Read these off the array that follows. Rows and columns are numbered from 0.
1) What is the top entry of the column that holds the smallest entry?
2) What is the entry just left of the largest entry?
3) What is the entry just left of 18.1?
4) What is the entry just right of the largest entry?
5) What is the entry at row 1, column 0?
6) What is the entry in row 0 and column 1?
7) What is the minimum?
8) What is the entry just right of 13.1?
[[  1.5   3.0  -9.6   7.3   5.9   3.7  22.3  -1.4  13.3  13.1 -13.5]
 [  3.6 -13.7  23.3  -4.9  24.0   5.9  28.9  12.6  -1.4  -5.8   7.8]
 [ 20.2  -1.3  20.1  -1.9 -10.6  -1.1   6.3   0.4  -0.5 -32.2  13.5]
 [  2.8   9.0  16.7   8.2   6.7  -3.0  11.4 -15.4  -3.7   1.8   6.1]
 [ -0.3  -0.9  25.6   8.4 -17.0  -0.4  36.8   3.4   1.0   5.3  14.4]
 [  3.1  17.0  -4.3 -12.6  12.0   1.7 -21.7 -11.9  -6.7   2.1  19.2]
 [ 12.1   4.6  32.1   1.8  22.6  -3.7  10.1  -5.9  -2.0  13.6   2.7]
 [ -7.3 -20.5  13.3  -1.7   0.4   1.2  -1.8   5.7  -4.0   9.4 -10.1]
 [ 10.7 -14.7  23.1  -7.3  16.4  -6.5  28.8  11.2  -2.7 -24.9   2.8]
 [  3.8  11.4   9.0 -15.1 -26.3  -1.4  -2.5  -2.7   1.8 -11.4  -6.4]
 [ -2.4 -21.2 -24.3  -3.9  25.8   3.9  15.2   7.0   5.7 -16.8  -6.1]
 [  4.6 -10.1  61.7   2.6 -13.9  -5.8   5.5  -9.6  -4.7  -6.0   2.7]
 [-31.0  -0.3  24.0  18.1   3.7  -2.6  44.8  -3.2   2.7  -6.0   9.3]
 [-29.9  -8.6 -19.4  -9.4 -16.8  -3.8 -52.8   3.5  -1.3  -0.2   9.1]]
1) 22.3
2) -10.1
3) 24.0
4) 2.6
5) 3.6
6) 3.0
7) -52.8
8) -13.5

Read these off the grid that follows.
1) Which number is the entry just right of -46.9?
2) Which number is the minimum?
3) Which number is the entry just right of -11.0?
4) Which number is the entry just right of 15.5?
5) Which number is the entry just left of -46.9?
6) Which number is the entry just left of 22.2?
[[ 17.0   0.4  20.6   4.4  -5.7 -46.9   9.3   0.6  -1.0  15.2  -3.7  11.5
   24.9  18.3  21.8  -6.6]
 [-49.5   0.7  13.6  -1.0   6.6  -5.5  -7.7   0.7   9.3   3.6   6.4 -29.1
   -9.3 -10.1  -6.7   8.1]
 [-14.1 -19.0  -4.4   7.8   5.3   9.0   7.2  10.0  18.6 -12.4   4.6  13.6
   -2.1  -2.6 -34.2  -1.0]
 [ -6.2 -11.8   5.2  -1.0  10.5   2.2  13.4 -11.0   2.5  -3.4   2.5  16.2
   -6.0  15.5  14.8  -4.5]
 [ 17.9  12.3  -1.9  13.7  -1.5  -3.3   0.8  15.7   0.5  18.5   8.4  -8.6
   22.2 -12.4 -11.5  -2.0]
 [ -4.1  -1.4   1.9  -8.7  12.3   6.9  -0.1  -9.1  -6.2 -17.5   5.7  -6.5
    4.1 -23.8  -1.7   1.4]
 [-24.3  10.0  -4.6  -1.5   0.5  -3.6 -13.7  14.2  -1.6   7.3   0.5  -1.9
   13.0  -0.5  15.6  -4.3]]
1) 9.3
2) -49.5
3) 2.5
4) 14.8
5) -5.7
6) -8.6

Questions about the matrix below. Indices start at 0.
1) Read off the bottom entry of the column that holds the smallest entry.
2) Read off the entry at row 0, column 1.
3) Read off the entry at row 0, column 2.
4) Read off the entry in row 0 and column 0.
5) Read off the entry just right of the largest entry.
6) Read off the entry in row 2 and column 0.
7) Read off the entry just right of 587.
8) Read off the entry just right of 707.
array([[ 209, -391,  562,  594,  -32,  -89],
       [ 441,  651,  228,  593,  126,  591],
       [-112, -431,  586,   98,  209, -204],
       [ 269, -208,  362,  285,  -50,  172],
       [ 497,  716,   84,  739,  474,  502],
       [ -71, -450,  357,  144,  215, -321],
       [ 181,   38,  363,  198,  202,  106],
       [ 707,  794,  149,  677,  415,  613],
       [-212, -445,  200,  265,  272, -119],
       [ -29,  228,  493,  -54,  153,   62],
       [ 814,  884,    3,  406,  180,  603],
       [-506, -578,   76,  -37,  638,  403],
       [-274,  481,  587, -267,  158,   14]])
1) 481
2) -391
3) 562
4) 209
5) 3
6) -112
7) -267
8) 794
